[[136 131 128 131 133]
 [115 131 131 128 135]
 [100 130 123 124 127]]
->
[[136 131]
 [115 131]]

[[147 144]
 [132 117]
 [111 120]
 [106 124]]
->
[[147 144]
 [132 117]]

[[122 134 106 124]
 [130 128 134 139]]
->
[[122 134]
 [130 128]]

[[128 128 129 127]
 [136 134 124 149]
 [129 125 133 126]
 [135 133 125 146]]
->
[[128 128]
 [136 134]]

[[113 132]
 [127 124]
 [117 125]
 [106 146]]
->
[[113 132]
 [127 124]]

[[120 149 152]
 [112 101 139]
 [144 112 129]]
->
[[120 149]
 [112 101]]
---
[[104 142 122 146]
 [104 141 125 157]]
->
[146 125]

[[108 154]
 [122 142]
 [113 102]]
->
[154 122]

[[128 130 129]
 [123 126 124]
 [137 115 107]]
->
[129 126 137]

[[133 126 137]
 [131 134 125]
 [138 133 132]
 [129 128 100]
 [130 137 125]]
->
[137 134 138]

[[147 150 134 136 123]
 [125 135 149 144 105]]
->
[123 144]

[[147 116 143 116]
 [105 128 112 105]
 [123 150 126 103]
 [141 144 158 118]]
->
[116 112 150 141]

[[144 134]
 [119 126]
 [144 128]
 [155 127]
 [121 126]]
->
[134 119]

[[146 115 104]
 [126 127  98]]
->
[104 127]

[[152 107]
 [122 156]
 [147 120]]
->
[107 122]
---
[[125 129 139 134 142 120 127 135 127 128 121]
 [126 142 125 130 149 127 124 133 126 127 132]
 [127 111 135 126 120 123 137 129 134 131 149]]
->
[[125 129 139 134 142 120 127 135 127 128 121]
 [127 111 135 126 120 123 137 129 134 131 149]]

[[122 133 128 144]
 [128 127 127 127]
 [147 114 150 113]
 [132 156 114 120]
 [133 151 110 107]
 [134 134 125 117]
 [128 151 123 139]
 [141 141 122 105]]
->
[[122 133 128 144]
 [147 114 150 113]
 [133 151 110 107]
 [128 151 123 139]]

[[109 155 114 140 136 112]
 [109 148 112 130 137 115]
 [109 151 116 137 133 112]
 [109 155 116 140 134 112]
 [109 152 115 137 136 112]
 [109 150 120 131 136 113]
 [109 148 113 131 137 114]
 [109 156 120 138 138 115]
 [109 155 115 141 135 112]
 [109 157 120 140 138 116]
 [109 150 117 129 137 114]]
->
[[109 155 114 140 136 112]
 [109 151 116 137 133 112]
 [109 152 115 137 136 112]
 [109 148 113 131 137 114]
 [109 155 115 141 135 112]
 [109 150 117 129 137 114]]

[[136 147 123 129 135 131 125 112 124 123 119 127]
 [155 126 125 136 123 120 119 133 124 134 154 131]
 [151  99 133 133 109 125 142 127 121 131 121 128]
 [137 139 127 142 110 131 141 136 133 125 134 118]
 [132 136 120 134 105 123 128 121 135 135 125 134]
 [140 118 146 144 145 131 118 143 134 133 101 121]
 [139 116 145 104 125 129 127 135 122 135 158 122]
 [112 144 126 127 137 125 134 140 125 124 116 129]]
->
[[136 147 123 129 135 131 125 112 124 123 119 127]
 [151  99 133 133 109 125 142 127 121 131 121 128]
 [132 136 120 134 105 123 128 121 135 135 125 134]
 [139 116 145 104 125 129 127 135 122 135 158 122]]

[[119 139 138]
 [118 131 124]
 [122 123 121]
 [124 143 150]
 [118 121 112]
 [145 132 137]]
->
[[119 139 138]
 [122 123 121]
 [118 121 112]]

[[140 126]
 [138 116]
 [126 133]
 [128 106]
 [131 118]
 [140 122]
 [128 119]]
->
[[140 126]
 [126 133]
 [131 118]
 [128 119]]

[[130 127 129]
 [124 137 106]
 [130 133 129]]
->
[[130 127 129]
 [130 133 129]]

[[132 128 120 124 128 128 141 128 124 133]
 [124 119 119 124 123 125 144 129 129 131]
 [135 130 118 133 138 142 123 133 122 146]
 [125 112 133 131 131 124 131 136 150 126]
 [145 125 117 131 109 142 118 120 124 127]
 [130 123 133 126 133 134 122 132 136 130]
 [137 121 127 130 128 129 127 131 127 143]
 [130 117 131 132 132 134 125 135 148 121]]
->
[[132 128 120 124 128 128 141 128 124 133]
 [135 130 118 133 138 142 123 133 122 146]
 [145 125 117 131 109 142 118 120 124 127]
 [137 121 127 130 128 129 127 131 127 143]]
